Each row has a hidden value; after the row comes its grade, the name of the range that the value falls in. Each part has its own.
[ 398  127  -52 -201  -11  -89 -101   13  109  -59   85    0  -29   -6
   54 -138  -19  228  -74   90  102  120  321    7  112  194  -94   26
   39  -95   18   -3   12 -335  205  108  306  240 -252   47 -135  190
  -45   62   69] -> zikom
[-189 -240   13   31  191   37 -282  205  -22  -39 -151 -265  -53 -121
    2 -146  161  -24 -139   71  140  -63  -53 -161  216  191 -124 -102
  375   33   98 -250 -206 -257 -109  264  135   -8 -142  437 -116  -26
  200   97 -100] -> Zok
[ -15 -156  253    4   48 -101  -36   49 -227 -246  -85   54   79   46
  148  -83   96  190 -314  319  -96  116   99 -106  252  212 -212  -42
 -135 -111  204   34  179 -370 -137   78   59   17  -72 -160   27  -53
   31  192   -4] -> gudi
[-148 -258 -144   36  -58  142 -207  264  -41   15   54 -409  119 -104
  -49 -140  165  -35  -66 -185  -17   63  104  -73  115    1 -255  -80
  445  146  247 -225 -317 -170   78  343  275    7 -189  477  -98  -24
  270  126   48] -> tezop
[  25   95 -253 -229   -4  145 -313  135  110  134  132 -226  102  -50
    4 -241   34  -64  -28   31   95   32  166   36  -79 -182 -199 -134
  122   11   32 -206 -302 -260  135   73  119   84  -77  406 -158   65
  197   56   82] -> tezop
[ 171  233 -330 -208  102   71 -222   36  237  178  108  -75 -136 -105
  -85 -172  -45 -160   98   95  207  -15   10  -85 -188  -97  -35  -85
  261   51 -227 -329 -236 -101   64  -22  143  -19   40  343  -86  108
   34  -78  -29] -> zuda
[  38   28 -120  -41  -91   81 -192  252 -228  -69   50  124  -42  -12
   87  228 -160  -12  -99   91   37   -1  -53 -122 -124 -153 -118   65
   95    4 -196   -4  -70  -60  -34  181  115  126  -35  132 -105  194
 -182   50  -31] -> simim
[  48  209 -229 -300 -122   40 -334  148  185  105  221 -142  255   70
   76 -261 -108   -6   51  110  112 -137  234  189 -148 -206 -180  -84
   55   38 -135 -249 -152 -181   39   90  154  251  -92  464 -368   74
  -27   -6  130] -> netap
[  38 -114   34   57 -261  -13  359  -92 -175  -31   65  -83  158  175
 -122 -178  119  -36   85   19 -366  248   97   45   48  -92 -214   43
   66  -48  263  -69  162  139  -23  -43  139  -87   84 -191  126 -275
  129   17  114] -> tezop
[-382 -234  273  150  -11 -130  -33  130 -285 -122 -253  172  117   93
  119  289 -140    4  -58  213 -284   10   46  -47    0  150   55   24
  -31   38  182  -24  147  168 -265  103  -73 -212  200 -298   91 -277
   70  139 -126] -> zikom
[-218   29 -171  -23  -82   22 -176  119   45  116   65 -113  163    8
  -14  -42  -51 -155   92   31 -119  -46   53   -7 -183  -64  -75  -76
  270  181   48 -363 -136  130  -58   15   54 -136  140  204  -32 -172
  163   -4   11] -> simim
[ -30  372 -176  -59 -206  -61 -197  145 -155   19  162  323   63  127
  134  321 -234   -9  -11  289 -138  -57  -35  -85 -344   18   12   28
   46  105 -151 -112  152  178  -29 -132 -113   28  192 -199   40   92
 -162  -31  -12] -> gudi
[  -1   12   18   -1 -365  -97   57   45 -105 -110   46  153  215  189
  104   85  -89  165   62 -107 -415  197  299   35 -114  -33 -169  111
   95   99  161 -190  110  155   54   16  175  106   69 -216   14 -161
   49   36   83] -> sav
[-266   86 -124   33 -224   -8 -166  178 -265   35  134  103  228   96
  171  429 -259  -41 -107  225 -234   21    0  -78 -347  -10    2   11
   18  188  114   45   84  225  -71   15 -120 -207  232 -197   92  -41
    0  116   57] -> fuz
[-107 -338  272  140 -142   -5  104   21 -318 -248 -113   26   24   92
  151  168  130  239 -317  120 -208  319  -58 -291  116  148 -160  180
   27  -90  222  114  203  -70 -211   14  -62   27  -12 -136   71 -140
  182  153   15] -> gudi
[  37  -20   19   17  -71   37   12  190 -350 -109  193  -33  191  -24
  -18  -70   25  -92 -165  294   10  -98  -80   35  126  -83 -236  -20
  -59  -98  -61   20  139 -189 -114   42  116   59 -152  106 -104   13
 -203   64   75] -> netap
[ -14  208 -281 -108  -32  -65  -62   11  -48  149   11  -29   63  -38
 -106  -74  -89 -171  191   -8 -203   -8  176  137 -133  -57  -74 -153
  273  128  121 -358 -131  125  206    2  230 -214  118  -43   96 -145
   58    2  -12] -> zikom
[-238 -159  216  181   31  -19   14   58 -229  -59 -293  191 -168   91
   13  219   73  -18  -40  177 -195  137 -171 -265   36  195   90   91
  115 -104   99  -57  109  176 -217 -105 -224  -90  183 -238  190 -203
  245    6 -181] -> fuz
[ -54  239 -138  -52 -173   68  -57   42 -207  161   50  298    4  113
   68  423 -290 -146   65  224 -132   76 -121  -84 -440 -198  176  153
 -119  -81 -193   88   89  375  -49 -309 -279  -63  277 -229   69  -41
    7  -79    5] -> Zok
[  41 -181  287   83  139  -59    5  171 -307 -135 -181  167   27  -40
   18   69  -57  -15 -102  212  -78   18  169   32  298  146    2    2
 -256 -237  109  174   75 -228   -8   93  122   -4 -131 -296   59  -48
  -22  133  -68] -> netap
[ -44 -102   90  -39   77   74 -131   97 -195  -82    6 -121   69  -49
   29 -209  200    7 -254  260   73   23  -77  -93  204   20 -222  -48
  -11 -177   51  -82    8 -336 -114  -65  -35   97 -152  235  -96  -60
  142   80   22] -> fen
[  95  287 -261 -137  -63  -49 -286  175   99  140  258  -12  189  -11
   66   65 -232  -57   25  190   44 -122  237   71 -193  117   24  -92
   58  141   -4  -90  -58  -65  165   61  150  -25  -23   41  -69  146
  -62   34  101] -> simim
[  10  -76   -9  -58   28  -25 -182  151 -106   43 -193 -104 -109   90
   48  110  -62   99   -1   79  104  -34   40   -8  122  216   95   63
  219 -150   70  158  -43  -22   66  289   92  207 -183  181 -190  130
   55   47  -45] -> zuda
[-325  -13  123   80  -23 -130 -256  182 -105   20  -46  153  214   61
  216  426 -274   21  -95  306 -143  -69  117  -70 -182  309  219   25
  -73  118  139   55  127  156 -149  -11 -175 -194  170 -261   50 -124
  103  119  -28] -> zuda
[ -86    0  -92  -97  -13   56   74 -148  -65  153 -244   65 -149   79
  -69   13  -46 -145  169   -6 -194  225  -49  -53 -209 -251   40   50
  114 -120   -2 -183 -102  274  -28 -189  -88 -150  287  -57   94 -262
  260  -64  -77] -> zuda
[-364  117   12   54 -184  -98 -190  122 -233  -29   81   85  230  132
  174  257  -66   27 -136  359 -160 -123 -179 -106 -206  178    1   38
  171  124   14 -172  257  227 -270 -165 -261  -40  158    6  -50 -174
   21   11    2] -> zuda
[ 111  -69  -93 -138   22  131 -294  208  166   87   89 -197   54 -108
    0  -99  -11   18  -18  -57  209   31  231  -10   14  -27  -47   29
  110  -45  -47  -75 -276 -239  104  145  177  207 -244  443 -254  107
  181   44   53] -> zikom
[ 104  334 -325 -281   98  -19 -193 -139   87  150  129 -205  -45  -45
  -18 -308  127  -33 -101  325  169  -13 -107  -57  -94   69 -133 -162
  279  -20  -27 -308  -24 -192   57 -201   -9  -44    8  331  -78   13
  102  -30   49] -> Sanuk
[ -14  -38   -1 -191  -94  127  -48  -41  -53  165 -271  144  -41  167
   40   78 -181  -39  178 -100 -196  267  219   96 -197 -387   74  125
 -216 -278   19   78 -192  173  109 -116 -102  111  164  -99  -51 -155
  311  -14   -1] -> fen
[  94  286 -281 -205   13 -145 -304  111  150   76  104  -83  102  -33
   26 -157 -108   19   82   81   12 -141  302  136  -41  175  -96 -193
  310  185   65 -354 -127 -159  222  191  340   10  -76  160 -109   89
  -61   43   18] -> Sanuk
[-194   76 -149   36 -163  -42 -296  274  -70   99   47   42  167   56
  121  373 -269  -18   59   14 -147  -77  168   -8 -231  155  113   21
  215  202  108  -61  -74  222   89  165   52  -44   58  -34  -20   25
   63   57   12] -> fen
[  30  513 -201 -102 -136 -186 -226   46 -144   -7  190  212   30  152
  153  160  -71  114 -131  486  -44 -138 -127 -108 -183  345  -17  -53
  201   82  -50 -148  315   36   -3 -178 -136   80   78 -143   22  143
 -177  -35    6] -> gudi
[ 150   84   -4 -209  -96  -97   28 -164   -4  116 -253  110  -70  236
   89   81 -179  164  138   17 -186  249  290  109  -83   35  150  120
  -79 -242  164  171   40  143  208  -41   18  123   67 -265  -29  -66
  192    9   37] -> netap
[-229  -37   41 -106  -64 -128 -179  -18   56   33 -310   51   31  157
  125   47  -93  132  123  -57 -256  107  252   44  -92   86   44   11
  207   35  192 -261  -76  165    6   63   22   19  153  -35  -57 -241
  280   41  -81] -> Sanuk
[  -5 -170  151 -107   80   12  -42  -22    1  -52 -189  -83    8   63
   22 -289  144   76  -71   94  -88  197  206   -2  200   -3 -166  -66
  -71 -181  218  -76  -84 -286  -16   50   70   50  -28   23  -20 -145
  287  110  -10] -> tezop
[ 352 -106   59  -28   49  -43  169  -86  116   53 -175  -12 -202   62
 -117 -122   22   68  142  -74  -53  277  286  -38  193  202   86   93
   48 -219  176  102  -40  -68  215   89  257   67 -109 -191   85    5
  210   -2   -4] -> fen
[ -75  242 -209  -52  -78  -77  -91   43 -237   14  216  -86  150   52
   34  -37   21  -61 -167  422  -46 -122 -172  -40  -74  140 -173 -140
  200   94   80 -146  196  -38  -63  -52  -15 -133   56   45   25    0
 -109   45   71] -> sav
[-158 -266  311   21   86  -72  -13   45 -148  -24 -201   21  148  103
  125  128 -149   38 -115  307  -86   75  180   36  105  163  133   40
 -335 -190  229  308  126  -63 -158   74  -88 -123   46 -255   -8 -171
  162  170   10] -> zuda
[  67  -56    8  -24    7   35 -239  257 -118   25 -156  -18  -86   37
   24   96  -34   75   21  -31   68  -25  134    4  171  159   49   69
  156 -177   46   98 -132  -97  168  237  129  310 -263  156 -165  157
   96   28  -46] -> fen
[ -67  332 -246 -129  -46   32  -32  -85 -129  161  217  -27   91    0
  -80 -120   57 -224  -27  402  -15  -59 -254  -28 -243 -122  -96  -89
  110  -16 -113 -287  123  111 -114 -413 -205 -167  186  118   30 -170
   40  -90   45] -> zikom
[ -50  232 -260  -13 -117  126   64  -25 -282  101  210   60  -29  -15
  -90   73   31 -273  -56  313  -40   27 -445 -200 -311 -259 -116   30
  169  -16 -244 -214  116  221 -185 -383 -213 -167  232   98   96 -102
  -45 -118   13] -> Zok
[-159 -284  204   78   49  125   34  -14 -151   27 -332   -3 -176   54
  -42   19  172  -33  -15   13  -80  233 -154 -210   92  -26   52  162
   83 -288   55  -30  -51  105 -161 -178 -222   65   47   77   22 -255
  428  -37 -107] -> simim
[ -24  224 -138  -44   73  -67 -285  109  -36  -17   49  108 -150    8
  121  173  -56   35 -186  410  147  -80 -210 -291 -141  285   21  -42
  239   88 -132 -127   95  -82 -140    3  -99  -31   90   66   14  184
  -84   15  -96] -> sav
[-105 -334  360  198   87   17   34  118 -185  -83 -227   65  -82   43
   20  164   69   28 -123  206  -10  112  -80 -220  215  271  137  167
  -75 -243   86  198  129  -12 -228  -20 -155   37  -57 -118   37 -124
  228   46  -92] -> simim
[ 179   62 -167  -90    3  184 -287  236   65  135  -20  -55 -200  -41
  -64   10   46  -14   72 -106  191   55   55 -114   15   -1   26   80
  248 -155 -119  -41 -289 -107  206   83   73  343 -229  358 -156  226
  199  -66  -40] -> fuz
[  31 -258  186  110  342   17  -44  167 -193  -68 -102 -122  -47 -248
 -114 -127  138 -135 -189  251  138  -16   36  -88  396  253  -47 -120
  -44 -163  152   38  -65 -403  -30  113  166 -186 -210    3   96  -44
  108  155  -86] -> zikom
[ -81  183 -302  -95   50  155 -285   91  -39  172  -26  -33 -159 -132
  -66   -9   83 -187   35   -7   58   21 -195 -181 -191 -144  -52  -33
  399    1 -164 -422 -271   58   62 -217  -81    5   63  362   -7  -40
  236 -104  -89] -> Zok
[ 173  319 -343 -182  -54  140  -71   42  127  184  266 -121  -46   27
 -200 -375  129 -245  147  195  146  -74 -145  -10 -133 -229 -188 -104
  242  -36 -245 -347 -100  -52  -11 -138   41  110   24  406 -112   64
   -3 -164   35] -> tezop
[ 180  420 -187  -50   -4   27 -303  247  -27   68  212  328 -101 -108
    5  245 -149 -109   19  250  160 -145  -75 -154 -219   86  106   54
   94   -3 -401 -186    7    1   46 -234  -56  160  -36   29  -28  222
 -166 -129  -82] -> Sanuk
[  60 -174  182  -23   39  -10  -39   37   18   74 -197  112   -1   59
   92  240 -230   58   28   51  -73  222  319  -18  -25  111  246  146
 -270 -195  143  303  -40   23   71   23   -8  -25   22 -290   32  -56
  244   94    9] -> netap
[-134 -101   35  101   61   26  -35  125 -175  150 -342  254 -194   42
  -23  464 -299 -187  204   -8 -174  107   42  -82 -169   -5  326  113
  -10 -103   21  142 -120  367   33   47  -71 -196  235 -354  187  -90
  161    1 -170] -> Zok
[ -74  179  -17  -91  205   19   26 -152  -25  201 -115  148  -92   41
 -104 -131  -20 -307   72  447  -53   43 -126  -44 -136  -85  105 -125
 -218 -197  -31 -126   44   64 -138 -408 -291 -315  354 -244  215 -242
  216  -63  -86] -> sav
